Below is a small trained network, with its code and all its weights. Each question gives an input and a target symbol and asks what happens when units are switched off, that is, made to give their printed mean instead of their output.

import numpy as np


def w(rows, s, z=0):
    codes = np.array(rows[::2]) - 128.0
    scale = np.full(codes.shape[1], s)
    scale[-1] = z or s
    return codes * scale


def f(y):
    return y / 2 * (1 + np.tanh(0.7978845608 * (y + 0.044715 * y**3)))


def softmax(a):
    e = np.exp(a - a.max(-1, keepdims=True))
    return e / e.sum(-1, keepdims=True)


def log_softmax(a):
    a = a - a.max(-1, keepdims=True)
    return a - np.log(np.exp(a).sum(-1, keepdims=True))


def net(x, mask):
    ids = ['αβεηθμσφω'.index(c) for c in x.split()]
    T = len(ids)
    res = E[ids] + P[:T]
    u = 0
    for l in range(2):
        r = res
        for j in range(3):
            rows = slice(3 * j, 3 * j + 3)
            q, k, v = (r @ M[l][rows].T for M in (Q, K, V))
            z = softmax(np.where(np.tri(T) > 0, q @ k.T / 3**0.5, -1e9)) @ v
            o = O[l][rows]
            res = res + np.where(mask[u + j], z, o[:, -1]) @ o[:, :-1]
        u += 3
        y = f(res @ A[l][:, :-1].T + A[l][:, -1])
        res = res + np.where(mask[u : u + 4], y, B[l][:, -1]) @ B[l][:, :-1]
        u += 4
    return log_softmax(res[-1] @ U[:, :-1].T + U[:, -1])


Q, K, V, O, A, B = {}, {}, {}, {}, {}, {}
E = w([
[121,157,180],'α',
[129,22,140],'β',
[99,112,142],'ε',
[70,166,86],'η',
[79,102,57],'θ',
[110,132,110],'μ',
[154,81,206],'σ',
[189,132,3],'φ',
[85,203,144],'ω',
],0.02)
P = w([
[94,185,126],'0',
[103,248,146],'1',
[98,245,123],'2',
[61,215,113],'3',
[54,194,117],'4',
[29,176,108],'5',
[30,158,122],'6',
[35,142,138],'7',
[23,133,136],'8',
[18,116,137],'9',
[11,109,139],'10',
[14,102,146],'11',
[8,91,150],'12',
[4,72,146],'13',
],0.0023)
Q[0] = w([
[107,211,130],'0.h1',
[155,101,139],'0.h1',
[253,146,199],'0.h1',
[6,66,233],'0.h2',
[64,87,194],'0.h2',
[42,85,203],'0.h2',
[107,225,77],'0.h3',
[115,123,231],'0.h3',
[99,208,114],'0.h3',
],0.011)
K[0] = w([
[131,201,153],'0.h1',
[112,103,129],'0.h1',
[32,95,189],'0.h1',
[214,140,83],'0.h2',
[182,124,110],'0.h2',
[184,138,96],'0.h2',
[6,189,139],'0.h3',
[227,157,140],'0.h3',
[49,192,139],'0.h3',
],0.013)
V[0] = w([
[57,130,158],'0.h1',
[227,131,79],'0.h1',
[177,129,108],'0.h1',
[220,165,72],'0.h2',
[212,130,94],'0.h2',
[232,126,88],'0.h2',
[1,64,210],'0.h3',
[59,114,163],'0.h3',
[120,94,148],'0.h3',
],0.0055)
O[0] = w([
[124,114,46,116],'0.h1',
[131,149,255,159],'0.h1',
[135,132,186,135],'0.h1',
[192,147,15,164],'0.h2',
[189,124,76,130],'0.h2',
[217,125,52,126],'0.h2',
[218,211,61,252],'0.h3',
[148,167,82,211],'0.h3',
[163,130,145,112],'0.h3',
],0.0046,0.0021)
A[0] = w([
[31,127,116,203],'0.n1',
[69,55,246,170],'0.n2',
[38,169,178,82],'0.n3',
[193,219,134,2],'0.n4',
],0.012,0.0038)
B[0] = w([
[146,61,109,255],'0.n1',
[179,104,209,176],'0.n2',
[5,204,154,185],'0.n3',
[77,104,93,133],'0.n4',
],0.017,0.007)
Q[1] = w([
[153,235,175],'1.h1',
[146,177,110],'1.h1',
[192,154,138],'1.h1',
[92,68,233],'1.h2',
[53,129,162],'1.h2',
[99,73,139],'1.h2',
[132,142,122],'1.h3',
[100,111,116],'1.h3',
[3,165,101],'1.h3',
],0.022)
K[1] = w([
[42,179,199],'1.h1',
[61,59,138],'1.h1',
[140,96,173],'1.h1',
[60,56,226],'1.h2',
[38,73,119],'1.h2',
[132,60,123],'1.h2',
[107,108,161],'1.h3',
[138,109,122],'1.h3',
[15,4,181],'1.h3',
],0.019)
V[1] = w([
[162,104,89],'1.h1',
[135,193,116],'1.h1',
[173,142,73],'1.h1',
[97,101,152],'1.h2',
[11,2,245],'1.h2',
[133,133,122],'1.h2',
[211,208,73],'1.h3',
[72,57,140],'1.h3',
[158,149,98],'1.h3',
],0.0068)
O[1] = w([
[167,206,109,129],'1.h1',
[99,72,114,87],'1.h1',
[152,175,99,103],'1.h1',
[138,154,123,159],'1.h2',
[198,254,123,254],'1.h2',
[129,125,129,123],'1.h2',
[61,81,147,29],'1.h3',
[161,134,103,218],'1.h3',
[99,99,130,102],'1.h3',
],0.01,0.0075)
A[1] = w([
[209,126,34,65],'1.n1',
[73,178,244,2],'1.n2',
[27,102,154,104],'1.n3',
[224,66,137,81],'1.n4',
],0.011,0.007)
B[1] = w([
[85,64,145,255],'1.n1',
[87,16,158,199],'1.n2',
[143,166,150,187],'1.n3',
[139,137,5,193],'1.n4',
],0.017,0.0094)
U = w([
[86,66,144,128],'α',
[122,104,81,91],'β',
[114,36,225,160],'ε',
[3,104,153,94],'η',
[95,94,151,254],'θ',
[157,135,228,241],'μ',
[178,11,186,85],'σ',
[33,16,64,41],'φ',
[22,161,69,96],'ω',
],0.007,0.0066)

Each question gives the input, a string of symbols that net reads in full, and the target symbol t.
The units are the heads (3 rows each of Q, K, V and O) and the neurons (one row each of A and B). Each row of codes is followed by its name. A weight is (code - 128) times the scale printed after its matrix; where a second scale follows, it is the last column's (O, A, B and U).
mask holds one flag per unit, layer by layer, with each layer's heads first. A switched-off unit (its flag False) gives its mean, the last column of its rows in O or B, instead of its output. The means were averaged over made-up inputs and are rounded, as every weight is.
A unit's drop is (log p(t) with every unit on - log p(t) with that unit switched off) / (log p(t) with every unit on - log p(t) with every unit switched off).
The circuit of an input: a set's keep is (log p(t) with only the set's units on - log p(t) with every unit switched off) / (log p(t) with every unit on - log p(t) with every unit switched off). Starting from the 12 units with the biggest drops (on a tie, the unit counted first), units are removed one at a time, each time the one whose removal leaves the highest keep (on an exact tie, the one counted first), for as long as the keep stays at least 0.8.
circuit, biggest first: the units of the circuit, biggest drop first
top k neurons: the k neurons with the biggest drops, biggest first
which heads matter: for each layer, one digit per head in row order, 1 if its drop is at least 0.15 and else 0, layers parted by /
drop of u: that unit's drop, to one decimal
input θ ε η σ σ ε ε θ θ θ φ, target φ: top neuron : (0.n2)
input θ θ σ α φ θ ε θ ε μ, target μ: which heads matter : 100 / 000
input ε θ φ ω, target ω: circuit, biggest first : (0.n4 1.n2 0.n2)
input θ β θ β θ θ θ μ α σ, target σ: top 2 neurons : (1.n2 0.n2)
input ε θ θ μ η θ σ ε, target μ: top 2 neurons : (1.n4 0.n2)
input σ μ ω ω α θ α β β α α σ θ α, target ε: circuit, biggest first : (0.h2 1.n2 0.n2)
input μ ε ε α, target ε: which heads matter : 010 / 100
input ω θ η ω θ β η, target ω: which heads matter : 010 / 000
input θ ε η ε μ ω ω, target η: top 4 neurons : (0.n3 1.n2 0.n2 1.n4)
input ε ε η θ ε η ε θ ε, target μ: which heads matter : 110 / 000
input ε ε μ θ θ θ ε α ε ω σ, target σ: circuit, biggest first : (0.n2 1.n2 1.n4 1.h2)
input β θ σ θ θ φ η θ ω, target ω: circuit, biggest first : (0.h2 1.n2 0.n2)
input ω ε η θ η ε β φ μ μ, target μ: which heads matter : 100 / 010
input α θ ε θ β η ε ω β, target β: which heads matter : 010 / 000
input β θ η, target ω: top 3 neurons : (0.n3 1.n2 0.n2)
input μ β θ ε φ, target φ: which heads matter : 000 / 010
input μ μ φ θ ε η, target η: which heads matter : 110 / 100
input η α β, target β: drop of 0.n3 : 0.7
input β θ β η α α α η θ ω, target η: drop of 1.n2 : 0.5
input ε ε σ β ε θ μ φ β η, target η: drop of 0.n1 : -0.1
